Below are the code and all the weights of a small trained network. Each question names an input and a target symbol and asks about switching units off, where a switched-off unit gives its printed mean instead of its output.

import numpy as np


def w(rows, s, z=0):
    codes = np.array(rows[::2]) - 128.0
    scale = np.full(codes.shape[1], s)
    scale[-1] = z or s
    return codes * scale


def f(y):
    return y / 2 * (1 + np.tanh(0.7978845608 * (y + 0.044715 * y**3)))


def softmax(a):
    e = np.exp(a - a.max(-1, keepdims=True))
    return e / e.sum(-1, keepdims=True)


def log_softmax(a):
    a = a - a.max(-1, keepdims=True)
    return a - np.log(np.exp(a).sum(-1, keepdims=True))


def net(x, mask):
    ids = ['εηθλξστ'.index(c) for c in x.split()]
    T = len(ids)
    res = E[ids] + P[:T]
    u = 0
    for l in range(2):
        q, k, v = (res @ M[l].T for M in (Q, K, V))
        z = softmax(np.where(np.tri(T) > 0, q @ k.T / 2**0.5, -1e9)) @ v
        res = res + np.where(mask[u], z, O[l][:, -1]) @ O[l][:, :-1]
        u += 1
        y = f(res @ A[l][:, :-1].T + A[l][:, -1])
        res = res + np.where(mask[u : u + 12], y, B[l][:, -1]) @ B[l][:, :-1]
        u += 12
    return log_softmax(res[-1] @ U[:, :-1].T + U[:, -1])


Q, K, V, O, A, B = {}, {}, {}, {}, {}, {}
E = w([
[126,215,127,121],'ε',
[160,139,253,103],'η',
[101,88,129,244],'θ',
[66,121,117,92],'λ',
[74,213,163,175],'ξ',
[111,133,78,139],'σ',
[171,120,81,251],'τ',
],0.015)
P = w([
[76,254,142,126],'0',
[103,198,131,89],'1',
[103,163,124,129],'2',
[103,142,124,158],'3',
[100,127,119,174],'4',
[102,119,121,189],'5',
[111,117,118,203],'6',
[115,116,118,211],'7',
[118,116,131,224],'8',
[118,101,133,225],'9',
[129,107,140,239],'10',
[129,97,150,238],'11',
],0.0052)
Q[0] = w([
[38,209,183,230],'L0H0',
[156,207,135,254],'L0H0',
],0.0073)
K[0] = w([
[255,36,210,66],'L0H0',
[128,79,219,98],'L0H0',
],0.0091)
V[0] = w([
[166,147,138,58],'L0H0',
[138,80,253,111],'L0H0',
],0.0052)
O[0] = w([
[149,66,69,69,124],'L0H0',
[3,3,220,173,255],'L0H0',
],0.007,0.0027)
A[0] = w([
[105,114,126,65,252],'L0N0',
[157,125,183,149,150],'L0N1',
[118,121,184,91,112],'L0N2',
[115,187,113,162,127],'L0N3',
[127,56,79,167,104],'L0N4',
[148,59,80,163,122],'L0N5',
[106,136,114,135,122],'L0N6',
[137,203,123,152,106],'L0N7',
[161,161,134,43,215],'L0N8',
[156,72,147,126,209],'L0N9',
[97,216,158,67,204],'L0N10',
[244,172,162,117,204],'L0N11',
],0.011,0.0029)
B[0] = w([
[89,84,112,89,148],'L0N0',
[138,94,161,126,207],'L0N1',
[154,90,193,71,172],'L0N2',
[135,109,122,217,237],'L0N3',
[86,220,207,63,196],'L0N4',
[153,178,169,122,180],'L0N5',
[96,166,91,155,154],'L0N6',
[199,154,108,245,208],'L0N7',
[127,194,78,26,139],'L0N8',
[87,96,162,179,167],'L0N9',
[77,254,152,91,254],'L0N10',
[186,198,145,32,165],'L0N11',
],0.0072,0.0039)
Q[1] = w([
[86,128,79,41],'L1H0',
[253,31,108,77],'L1H0',
],0.0046)
K[1] = w([
[135,208,182,56],'L1H0',
[61,226,2,199],'L1H0',
],0.0044)
V[1] = w([
[192,109,255,106],'L1H0',
[120,62,104,143],'L1H0',
],0.0071)
O[1] = w([
[212,129,233,103,255],'L1H0',
[117,3,73,144,19],'L1H0',
],0.0058,0.0052)
A[1] = w([
[120,113,132,176,47],'L1N0',
[119,149,157,97,209],'L1N1',
[144,123,185,104,153],'L1N2',
[172,73,77,149,254],'L1N3',
[122,95,168,175,150],'L1N4',
[117,130,142,157,158],'L1N5',
[101,97,131,81,162],'L1N6',
[120,187,8,138,118],'L1N7',
[116,120,135,157,102],'L1N8',
[150,185,145,159,97],'L1N9',
[94,187,124,165,137],'L1N10',
[153,123,163,89,120],'L1N11',
],0.013,0.0045)
B[1] = w([
[150,143,69,111,146],'L1N0',
[105,184,126,124,201],'L1N1',
[142,146,100,145,217],'L1N2',
[110,147,223,254,130],'L1N3',
[123,120,60,139,217],'L1N4',
[98,107,115,130,182],'L1N5',
[58,89,110,127,140],'L1N6',
[168,64,109,70,236],'L1N7',
[152,105,116,116,147],'L1N8',
[150,106,168,109,234],'L1N9',
[108,82,160,103,253],'L1N10',
[153,145,63,171,167],'L1N11',
],0.01,0.012)
U = w([
[111,247,133,149,173],'ε',
[84,97,193,128,201],'η',
[79,91,92,183,192],'θ',
[70,108,76,94,70],'λ',
[171,141,120,100,53],'ξ',
[219,111,120,158,3],'σ',
[172,90,43,119,177],'τ',
],0.011,0.0036)

Each question gives the input, a string of symbols that net reads in full, and the target symbol t.
The units are the heads (2 rows each of Q, K, V and O) and the neurons (one row each of A and B). Each row of codes is followed by its name. A weight is (code - 128) times the scale printed after its matrix; where a second scale follows, it is the last column's (O, A, B and U).
mask holds one flag per unit, layer by layer, with each layer's heads first. A switched-off unit (its flag False) gives its mean, the last column of its rows in O or B, instead of its output. The means were averaged over made-up inputs and are rounded, as every weight is.
A unit's drop is (log p(t) with every unit on - log p(t) with that unit switched off) / (log p(t) with every unit on - log p(t) with every unit switched off).
The circuit of an input: a set's keep is (log p(t) with only the set's units on - log p(t) with every unit switched off) / (log p(t) with every unit on - log p(t) with every unit switched off). Starting from the 12 units with the biggest drops (on a tie, the unit counted first), units are removed one at a time, each time the one whose removal leaves the highest keep (on an exact tie, the one counted first), for as long as the keep stays at least 0.8.
circuit, biggest first: the units of the circuit, biggest drop first
most important unit: the unit with the biggest drop
k most important neurons: the k neurons with the biggest drops, biggest first
k most important neurons of layer l: the k neurons of layer l with the biggest drops, biggest first
drop of u: that unit's drop, to one decimal
input ε η η λ η τ σ, target ε: 3 most important neurons -> L1N7, L1N10, L0N4
input σ σ λ λ ε τ η σ τ, target η: circuit, biggest first -> L0N4, L0H0
input λ ε ξ τ τ ξ ξ θ σ ε η ξ, target θ: 3 most important neurons -> L1N4, L0N10, L0N4
input λ σ λ σ ξ σ σ ξ, target τ: 3 most important neurons -> L1N7, L0N7, L0N4
input λ ε σ λ σ ε, target τ: most important unit -> L1N7
input τ σ η τ τ θ, target ε: 2 most important neurons of layer 0 -> L0N4, L0N5
input σ σ λ ε, target ξ: 2 most important neurons of layer 0 -> L0N10, L0N11
input η σ τ ε ξ ε ξ ε τ, target η: 2 most important neurons -> L0N4, L0N5
input ξ σ ξ τ σ ε, target ξ: 3 most important neurons of layer 0 -> L0N11, L0N10, L0N8
input τ τ τ σ λ ξ τ θ η, target ε: 3 most important neurons of layer 1 -> L1N7, L1N10, L1N1
input ξ η η ξ ξ η η σ σ τ η ξ, target θ: 2 most important neurons of layer 1 -> L1N4, L1N7
input λ η θ, target ε: 2 most important neurons of layer 1 -> L1N7, L1N10
input η ξ λ, target ε: 2 most important neurons of layer 0 -> L0N2, L0N10
input τ ξ ξ, target η: 2 most important neurons of layer 0 -> L0N10, L0N11
input ξ η τ ξ σ, target ε: drop of L1N10 -> 0.4
input σ ξ λ, target λ: drop of L1N9 -> 0.1
input ξ η θ ξ ξ τ σ ξ ε λ η, target θ: drop of L1H0 -> 0.2
